Each row has a name. Each piece below is followed by the name of the row it came from, unless a question asks for something else. Each question is about the rows just above it. Places in a row count from 0.

Vekip: [ 33 -14  -4  21  19  21   9 -27  19 -54  31 -46  19 -13  47 -51 -61   5
 -61 -43 -77]
pif: [ 18  -1  -2   0 -13  22   0  15  -7  -3  26 -16   9  -5   4  -1 -28   1
  13 -37   8]
Nozif: [ 14 -45 -67   3 -27  36 -14  61   9  28  -4 -35  -2 -13  10 -16  27  77
 -60  18 104]
At which places does Vekip hold [-13]?  13
Every place of [19] in Vekip:  4 8 12
Row and place where [  0 -13  22] starts:  pif, 3

ren: [  9 -56   9   9]
Vekip: [ 97 -56  10  82]
Tupo: [120  47  58 -69]
pof: [ 14 -56  14 117]
tiva: [-108 -108 -108   82]
leno: [ -88  -23 -109  -10]
Nozif: [101  88  88 -68]
Row and place where [  9 -56] starts:  ren, 0
At which places does pof hold [117]?  3
At which places does ren hold [9]?  0 2 3
Where does [ 14 -56] start? Give its row and place.  pof, 0
At which places does tiva hold [-108]?  0 1 2
Every place of [-68] in Nozif:  3

Tupo: [ 58  49 -41 -20 -49]
leno: [ 42  46  14   2 -56]
Nozif: [ 83  24   4  17 -95]
vir: [-19 -84 -19 -19 -19]
zona: [-39 -75  47  48  15]
tiva: [ 57  27 -17 -72  17]
zime: [-34  68  12 -46 -11]
pof: [ 44  18 -47 -96 -67]
ren: [-12 -12 -12  34 -12]
Vekip: [-16 -16 -10 -16  27]
pif: [-32 -52  41  97  68]
Where do [-19 -84 -19 -19 -19] appear?  vir
Every place of [-12] in ren:  0 1 2 4
Where does [ 12 -46 -11] start? Give its row and place.  zime, 2
Every place of [-16] in Vekip:  0 1 3
Row and place where [-16  27] starts:  Vekip, 3
Places of [-19] in row vir:  0 2 3 4
[48 15] begins in row and place  zona, 3

Vodog: [-33  48  30 -34 -30  27  -1 -16 -20  18  38 -58  54 -47  22  20   7 -42
  30  38 -53  38   4  19  30 -37  12  38  23   9  48 -37]
pif: [-35  37  28 -28  -9  30   2 -50 -26   2 -50 -47   6 -57   2  16 -11 -34
   6 -68 -50  11   2  12  88 -60   6  35   6   6  16 -41]
pof: [ 82  35  -7 -34  29  34  59  -1 -52  -1 -50  -1  46  21 -22 -14  34 -69
 -42  20  29 -36 -46  -1  56  19   1 121  61 -43 -26  19]
Nozif: [-12   1  15  13  45  34  38 -31 -14  56 -44   3 -19   0   4 -43  14 -39
 -19 -33  32 -11  13 -48  -9  24   3 -22 -33  22 -78 -92]
ren: [ -2 -28  63 -26 -25   2  23  -9  28  30 -49 -24   2  12 -12 -28  35 -44
 -18 -17   4 -23  13 -19  10  41  -1 -19 -22  34 -63 -81]
[ 28 -28  -9  30   2 -50] begins in row and place  pif, 2
Every place of [6] in pif:  12 18 26 28 29
Where does [59 -1] start? Give its row and place.  pof, 6
[ 37  28 -28  -9  30   2 -50 -26   2] begins in row and place  pif, 1
[-14  34] begins in row and place  pof, 15
Every place of [2] in pif:  6 9 14 22
Every place of [38] in Vodog:  10 19 21 27

pof: [107  54  18  66 -31  96  62  47  70  18]
vir: [ 74  51   1 -44  42  69 -46  53  69   1]
tiva: [-117 -117  -53   -9   43   43   -6   26   43  -53]
[ 54  18  66 -31] begins in row and place  pof, 1
Where does [62 47 70] start? Give its row and place.  pof, 6
Places of [43] in row tiva:  4 5 8

zime: [-25   7  68 -42 -16 -47  51 -67 -89  -7 -82  73 -40 -24 -85 -12 -35  -5
 -26 -70 -69  86   0 -85  28 -34  -2 -53 -77  -8  24 -20 -56  92  61 -91
  -3  73 114]
pof: [  53   32  -88  106   87   71  -75  -46   17   37   83  -28   77   80
   23  -69   88   56   64   57   -7  -24  -71   67  -42   72  -58  107
 -100  -68  -36   47   91  -14  -47   38   84  -95   -7]
vir: [ 17 -89  19  15  23  14 -19 -74  27  48   8 -72  52  34 -41 -51 -19  57
  44 -47  36 -96 -56  -6 -59 -33 -77 -13  60 -47 -89  35   4 -58  40 -77
  51  81 -55]
Vodog: [ -46  -47   69  -59  -74  -71   71   73    7   -4  -34   17  -76  -62
   10   52  -93  -46  -42  -67  -42   40  120  -77   68  -80   42 -104
   -2   48   69  -64  -98  -17  -55  -12  -53   53   -2]
Tupo: [ -1 -29  84  23  35  60  24 -66 -92  64 -23 -46  17 -76  10 -93 -62  52
 -42 -60  23  31 -24  38 -69  40  30  11   1  42 -44  89  54  52  59 -82
  53  74  59]
Row and place where [-24 -85 -12 -35  -5 -26 -70 -69  86   0 -85] starts:  zime, 13
[ 17 -76 -62  10  52 -93 -46 -42] begins in row and place  Vodog, 11
[ 69 -64 -98] begins in row and place  Vodog, 30

ren: [-57 -76  66  94 -73 -41 -33  74 -52 -87   7 -95  87 -57 -53]
zime: [ 69  37 -39 -71  50  53  67 -70 -75  38  23  73 -82  67  61]
Tupo: [ 43  51 -31 -10  50  77 -85  33  59  84  13  77  77  77 -85]
Vekip: [-37 -17 -56  76 -51 -48 -78  91  62   0  -7 -42  -1 -67 -37]
Vodog: [ -2  56 -79  40  -2  -2  91 -22 -79  36  -2 -22 -85  74  76]
pif: [ 27  41 -79 -64  17  20   7 -44 -76  20  71   1 -72  25  16]
pof: [ 43  51 -31 -10  50  52  37  33  59  84  13  77 -72  54  40]
leno: [ 48  31 -92  67  38  48  20  75 -75  40  46  27 -80  42  44]
Nozif: [-64 -45 -14  35 -72 -61 -61  79  79  87 -78  20 -16 -73 -68]
tiva: [ -76 -101   70    9  -94  -81  -39   50  -76  -68   50  -81   72  -76
  -84]
Places of [77] in row Tupo:  5 11 12 13
Every place of [72] in tiva:  12
At which places does Vodog hold [-2]?  0 4 5 10
Every place of [-41] in ren:  5
[ 40  -2  -2  91 -22 -79  36  -2 -22 -85  74  76] begins in row and place  Vodog, 3
At which places does tiva hold [-76]?  0 8 13

ren: [-26  -7 -18 -65  36  38  18  -9 -25  34  45]
pif: [-25  34 -66  34  56 -65  34  34 -65  34 -17]
leno: [-17  67   9 -27 113 -27 -27  67  67 -84  66]
Every place of [66] in leno:  10
[-25  34 -66  34  56 -65  34  34 -65  34] begins in row and place  pif, 0
Places of [-65] in row pif:  5 8
Where does [ -7 -18 -65  36] start? Give its row and place.  ren, 1
[ -7 -18 -65  36  38] begins in row and place  ren, 1
Every place of [67] in leno:  1 7 8
Places of [34] in row pif:  1 3 6 7 9

tiva: [  8 -38   8  43  -7 -26  23  44 -43 -43  -9  34 -45 -11  16  -9  19   2
 -61 -88 -35  50   9  16]
pif: [ 29 -39  34  52  -8  50  13  38  15 -19  26 -59 -32  -4 -13  19  53   7
 -28 -59   7  90  15  -5]
ren: [-11  14  -9  19   2 -61 -88 -35  50 -27 -81  41 -28  10   4   7   7  -2
 -41 -55  17  35 -17  17]
zona: [ 65 108  16  45  -8 -59 -22  60  13 -34 -78  24 -72   9  -1   9 -38  23
 -13  -2 -52  94  -4  10]
[-11  16  -9  19   2 -61 -88 -35  50] begins in row and place  tiva, 13
Row and place where [  9 -38] starts:  zona, 15
Where does [-22  60  13 -34] start? Give its row and place.  zona, 6

tiva: [-44  12 -59  19 -26]
Vekip: [  9 -21  71 -40 -50]
zona: [-69  37 -84  13 107]
Vodog: [ 31  -7  29  21 -86]
pif: [-36  -6   9 -43  26]
[31 -7 29 21] begins in row and place  Vodog, 0
Row and place where [-21  71] starts:  Vekip, 1

